Here is a tiny trained network, its code and every weight. The questions are about switching its units off for an input and a target symbol, where a switched-off unit gives its printed mean instead of its output.

import numpy as np


def w(rows, s, z=0):
    codes = np.array(rows[::2]) - 128.0
    scale = np.full(codes.shape[1], s)
    scale[-1] = z or s
    return codes * scale


def norm(h):
    return h / np.sqrt((h * h).mean(-1, keepdims=True) + 1e-5)


def f(y):
    return np.maximum(y, 0)


def softmax(a):
    e = np.exp(a - a.max(-1, keepdims=True))
    return e / e.sum(-1, keepdims=True)


def log_softmax(a):
    a = a - a.max(-1, keepdims=True)
    return a - np.log(np.exp(a).sum(-1, keepdims=True))


def net(x, mask):
    ids = ['αβδεζλμξπστφ'.index(c) for c in x.split()]
    T = len(ids)
    res = E[ids] + P[:T]
    r = norm(res)
    for j in range(3):
        rows = slice(4 * j, 4 * j + 4)
        q, k, v = (r @ M[0][rows].T for M in (Q, K, V))
        z = softmax(np.where(np.tri(T) > 0, q @ k.T / 4**0.5, -1e9)) @ v
        o = O[0][rows]
        res = res + np.where(mask[j], z, o[:, -1]) @ o[:, :-1]
    y = f(norm(res) @ A[0][:, :-1].T + A[0][:, -1])
    res = res + np.where(mask[3:27], y, B[0][:, -1]) @ B[0][:, :-1]
    return log_softmax(norm(res)[-1] @ U[:, :-1].T + U[:, -1])


Q, K, V, O, A, B = {}, {}, {}, {}, {}, {}
E = w([
[8,140,152,65],'α',
[181,105,95,143],'β',
[178,88,109,101],'δ',
[134,227,204,152],'ε',
[124,212,185,149],'ζ',
[177,96,108,104],'λ',
[199,79,137,49],'μ',
[160,125,172,143],'ξ',
[116,56,73,138],'π',
[120,163,176,7],'σ',
[111,138,58,146],'τ',
[185,224,85,93],'φ',
],0.019)
P = w([
[141,169,117,253],'0',
[141,156,123,218],'1',
[137,149,127,197],'2',
[136,139,128,176],'3',
[136,130,128,159],'4',
[135,122,126,141],'5',
[133,111,126,115],'6',
[132,109,124,105],'7',
[140,101,116,100],'8',
],0.012)
Q[0] = w([
[99,123,69,122],'h0',
[74,75,119,124],'h0',
[81,170,198,163],'h0',
[151,140,229,132],'h0',
[247,61,95,114],'h1',
[106,127,83,96],'h1',
[96,137,169,82],'h1',
[51,229,151,62],'h1',
[81,156,179,188],'h2',
[220,115,196,94],'h2',
[111,65,112,170],'h2',
[139,165,147,182],'h2',
],0.015)
K[0] = w([
[28,135,105,89],'h0',
[35,131,48,128],'h0',
[147,151,70,173],'h0',
[252,155,114,90],'h0',
[72,118,11,32],'h1',
[83,133,150,132],'h1',
[117,132,179,175],'h1',
[112,108,221,209],'h1',
[106,171,82,147],'h2',
[57,88,151,94],'h2',
[205,95,98,211],'h2',
[101,151,82,89],'h2',
],0.013)
V[0] = w([
[154,18,228,192],'h0',
[182,147,92,168],'h0',
[75,32,159,179],'h0',
[46,64,68,165],'h0',
[143,121,220,175],'h1',
[1,64,177,164],'h1',
[146,241,121,62],'h1',
[172,49,112,94],'h1',
[111,149,41,96],'h2',
[62,83,92,171],'h2',
[132,152,65,136],'h2',
[144,210,131,38],'h2',
],0.0092)
O[0] = w([
[88,110,124,173,192],'h0',
[147,56,26,124,208],'h0',
[200,206,222,108,123],'h0',
[122,165,123,130,99],'h0',
[119,89,204,129,122],'h1',
[32,105,94,117,1],'h1',
[172,176,160,95,86],'h1',
[122,67,118,181,191],'h1',
[128,92,99,2,102],'h2',
[81,142,185,65,98],'h2',
[216,102,42,70,145],'h2',
[213,123,176,62,78],'h2',
],0.0069,0.0077)
A[0] = w([
[132,92,63,52,70],'n0',
[168,77,105,165,132],'n1',
[159,57,37,175,118],'n2',
[11,207,179,74,158],'n3',
[159,192,129,193,171],'n4',
[107,56,158,191,122],'n5',
[234,182,203,130,172],'n6',
[149,132,152,222,130],'n7',
[49,223,79,46,124],'n8',
[224,128,106,202,152],'n9',
[12,144,176,60,131],'n10',
[200,166,108,53,153],'n11',
[22,58,88,220,121],'n12',
[81,102,75,116,112],'n13',
[180,191,132,189,106],'n14',
[117,232,181,170,253],'n15',
[147,238,74,127,165],'n16',
[55,148,66,158,186],'n17',
[133,254,208,68,106],'n18',
[140,239,163,132,99],'n19',
[99,171,180,193,146],'n20',
[145,98,119,103,155],'n21',
[147,65,67,33,201],'n22',
[163,126,99,79,142],'n23',
],0.0096,0.0055)
B[0] = w([
[127,189,212,227,139],'n0',
[69,157,202,132,205],'n1',
[106,228,72,145,239],'n2',
[142,239,148,251,144],'n3',
[80,77,144,21,179],'n4',
[143,76,167,116,173],'n5',
[31,148,155,47,176],'n6',
[92,91,115,86,187],'n7',
[169,40,150,158,138],'n8',
[187,128,177,116,247],'n9',
[254,146,80,228,140],'n10',
[116,99,197,113,153],'n11',
[72,134,191,49,181],'n12',
[102,149,103,92,139],'n13',
[108,106,162,92,165],'n14',
[214,102,87,160,163],'n15',
[206,133,139,239,151],'n16',
[109,141,223,31,158],'n17',
[98,111,16,128,146],'n18',
[79,85,68,166,141],'n19',
[138,102,66,129,148],'n20',
[106,135,142,93,153],'n21',
[69,118,102,94,180],'n22',
[117,81,111,67,149],'n23',
],0.0068,0.013)
U = w([
[126,171,173,163,254],'α',
[232,170,147,64,61],'β',
[123,133,149,103,74],'δ',
[106,189,83,84,241],'ε',
[120,113,110,141,134],'ζ',
[145,149,166,63,113],'λ',
[73,64,100,122,35],'μ',
[108,54,215,164,156],'ξ',
[5,112,109,129,134],'π',
[141,129,114,123,122],'σ',
[185,90,136,122,85],'τ',
[161,52,52,89,130],'φ',
],0.015,0.0045)

Each question gives the input, a string of symbols that net reads in full, and the target symbol t.
The units are the heads (4 rows each of Q, K, V and O) and the neurons (one row each of A and B). Each row of codes is followed by its name. A weight is (code - 128) times the scale printed after its matrix; where a second scale follows, it is the last column's (O, A, B and U).
mask holds one flag per unit, heads first, then neurons. A switched-off unit (its flag False) gives its mean, the last column of its rows in O or B, instead of its output. The means were averaged over made-up inputs and are rounded, as every weight is.
A unit's drop is (log p(t) with every unit on - log p(t) with that unit switched off) / (log p(t) with every unit on - log p(t) with every unit switched off).
The circuit of an input: a set's keep is (log p(t) with only the set's units on - log p(t) with every unit switched off) / (log p(t) with every unit on - log p(t) with every unit switched off). Starting from the 12 units with the biggest drops (on a tie, the unit counted first), units are removed one at a time, each time the one whose removal leaves the highest keep (on an exact tie, the one counted first), for as long as the keep stays at least 0.8.
units of the circuit, in order: the units of the circuit, biggest drop first
k most important neurons: the k neurons with the biggest drops, biggest first
which heads matter: for each layer, one digit per head in row order, 1 if its drop is at least 0.15 and else 0, layers parted by /
input λ ζ α π α ξ, target π: units of the circuit, in order : [h1]
input λ φ π, target β: units of the circuit, in order : [h1, h0]
input λ λ φ ε ξ, target β: which heads matter : 010
input δ ξ τ λ, target ε: which heads matter : 010
input λ λ α λ λ δ λ φ, target φ: which heads matter : 011
input σ φ τ, target β: which heads matter : 010
input μ ξ β ξ δ, target ξ: units of the circuit, in order : [h2, n1]
input ζ λ λ τ ξ λ τ ξ, target ε: units of the circuit, in order : [h1, n2]
input π λ δ μ ξ λ λ, target ξ: units of the circuit, in order : [h2, h0]
input λ β λ δ ζ, target φ: which heads matter : 010
input λ λ τ π λ ξ, target π: units of the circuit, in order : [h2, h1]
input λ ε ε, target φ: which heads matter : 110
input λ λ π λ λ τ π ε, target ε: units of the circuit, in order : [n18, h1]
input ξ λ δ, target ξ: which heads matter : 011
input β λ β δ λ λ δ ε, target φ: 2 most important neurons : [n18, n15]
input λ ξ ξ λ, target ξ: which heads matter : 001
input π λ ξ ξ λ λ ξ π β, target π: which heads matter : 010
input λ λ δ ξ ζ, target ξ: which heads matter : 000
input μ ξ ε, target ξ: 2 most important neurons : [n2, n15]
input π λ δ μ ξ ξ τ, target ε: units of the circuit, in order : [h0]
input δ ξ ε, target ξ: which heads matter : 001
input ξ δ λ ε α β, target β: 2 most important neurons : [n16, n15]
input β δ λ φ τ, target β: units of the circuit, in order : [h1, h0, n16]
input λ σ ξ α λ δ ε λ λ, target λ: units of the circuit, in order : [h0]
input π φ π, target β: units of the circuit, in order : [h0, h1]
